Below is a small trained network, with its code and all its weights. Each question gives an input and a class and asks what happens when units are switched off, that is, made to give their printed mean instead of their output.

import numpy as np


def w(rows, s, z=0):
    codes = np.array(rows[::2]) - 128.0
    scale = np.full(codes.shape[1], s)
    scale[-1] = z or s
    return codes * scale


def f(y):
    return np.maximum(y, 0)


def log_softmax(a):
    a = a - a.max(-1, keepdims=True)
    return a - np.log(np.exp(a).sum(-1, keepdims=True))


def net(x, mask):
    res = np.array(x, float).reshape(1, 4) / 4 @ E
    y = f(res @ A[0][:, :-1].T + A[0][:, -1])
    res = res + np.where(mask, y, B[0][:, -1]) @ B[0][:, :-1]
    return log_softmax(res[-1] @ U[:, :-1].T + U[:, -1])


A, B = {}, {}
E = w([
[87,106,8,73],'x0',
[178,44,101,188],'x1',
[36,34,160,164],'x2',
[166,87,139,56],'x3',
],0.013)
A[0] = w([
[121,185,114,122,54],'neuron 0',
[118,77,130,104,115],'neuron 1',
[52,192,54,112,154],'neuron 2',
[175,69,96,149,99],'neuron 3',
[43,123,192,111,254],'neuron 4',
[9,79,114,131,120],'neuron 5',
[109,219,62,184,174],'neuron 6',
[143,178,151,91,194],'neuron 7',
[50,128,168,250,157],'neuron 8',
[166,53,74,108,107],'neuron 9',
[200,137,174,106,3],'neuron 10',
[119,19,82,164,210],'neuron 11',
[229,176,138,132,108],'neuron 12',
[74,186,156,61,143],'neuron 13',
[18,111,136,84,150],'neuron 14',
[207,101,55,155,51],'neuron 15',
[13,62,101,162,122],'neuron 16',
[73,215,64,104,119],'neuron 17',
[95,119,168,233,134],'neuron 18',
[53,106,153,236,168],'neuron 19',
[58,145,176,40,114],'neuron 20',
[189,32,132,196,40],'neuron 21',
],0.012,0.0044)
B[0] = w([
[107,129,101,97,162],'neuron 0',
[132,181,139,127,161],'neuron 1',
[131,117,76,49,223],'neuron 2',
[60,193,162,136,188],'neuron 3',
[135,154,195,221,218],'neuron 4',
[197,135,95,181,227],'neuron 5',
[84,109,112,75,214],'neuron 6',
[151,75,159,94,194],'neuron 7',
[65,11,144,162,251],'neuron 8',
[110,211,151,150,194],'neuron 9',
[159,1,71,123,181],'neuron 10',
[106,233,89,169,243],'neuron 11',
[140,43,132,136,221],'neuron 12',
[144,207,167,70,206],'neuron 13',
[202,143,134,143,209],'neuron 14',
[125,145,175,129,195],'neuron 15',
[173,131,65,209,241],'neuron 16',
[146,144,84,39,219],'neuron 17',
[26,100,105,164,227],'neuron 18',
[90,43,130,200,246],'neuron 19',
[203,175,212,141,199],'neuron 20',
[92,208,111,68,228],'neuron 21',
],0.0099,0.013)
U = w([
[197,49,126,117,254],'0',
[112,96,98,113,25],'1',
[124,121,56,28,156],'2',
[3,73,132,209,139],'3',
[89,176,157,124,185],'4',
[170,133,232,130,47],'5',
[207,125,49,201,63],'6',
],0.014,0.0086)

Each question gives the input, the list of numbers given to net, and the class t.
The units are the neurons (one row each of A and B). Each row of codes is followed by its name. A weight is (code - 128) times the scale printed after its matrix; where a second scale follows, it is the last column's (A, B and U).
mask holds one flag per neuron, in row order. A switched-off neuron (its flag False) gives its mean, the last column of its row in B, instead of its output. The means were averaged over made-up inputs and are rounded, as every weight is.
A unit's drop is (log p(t) with every unit on - log p(t) with that unit switched off) / (log p(t) with every unit on - log p(t) with every unit switched off).
The circuit of an input: a set's keep is (log p(t) with only the set's units on - log p(t) with every unit switched off) / (log p(t) with every unit on - log p(t) with every unit switched off). Starting from the 12 units with the biggest drops (on a tie, the unit counted first), units are removed one at a time, each time the one whose removal leaves the highest keep (on an exact tie, the one counted first), for as long as the keep stays at least 0.8.
circuit, biggest first: the units of the circuit, biggest drop first
top k neurons: the k neurons with the biggest drops, biggest first
drop of u: that unit's drop, to one decimal
input [-7,-7,3,1], class 5: circuit, biggest first : [neuron 20]
input [8,2,0,-7], class 6: top 3 neurons : [neuron 16; neuron 5; neuron 21]
input [-8,-5,-3,5], class 0: top 2 neurons : [neuron 10; neuron 12]
input [4,-6,3,-2], class 6: circuit, biggest first : [neuron 5; neuron 14]
input [2,-2,7,-2], class 6: top 3 neurons : [neuron 5; neuron 16; neuron 14]
input [6,7,7,1], class 6: top 2 neurons : [neuron 16; neuron 5]
input [-5,-5,-4,-2], class 5: top 3 neurons : [neuron 13; neuron 2; neuron 16]
input [0,-2,-5,3], class 2: top 3 neurons : [neuron 19; neuron 4; neuron 8]
input [7,-8,2,-1], class 2: top 2 neurons : [neuron 2; neuron 17]
input [7,2,0,-7], class 6: top 3 neurons : [neuron 16; neuron 5; neuron 21]
input [-1,-5,7,4], class 5: top 2 neurons : [neuron 20; neuron 4]
input [-6,-7,-7,0], class 0: top 2 neurons : [neuron 10; neuron 12]
input [-4,5,-4,-1], class 0: top 3 neurons : [neuron 19; neuron 11; neuron 8]
input [5,7,8,5], class 6: circuit, biggest first : [neuron 16]
input [-8,-6,7,7], class 5: drop of neuron 20 : 0.5
input [-4,-7,-1,7], class 5: drop of neuron 11 : 0.0
input [1,-1,-7,6], class 0: drop of neuron 6 : 0.1
input [8,6,3,4], class 6: drop of neuron 5 : 0.2
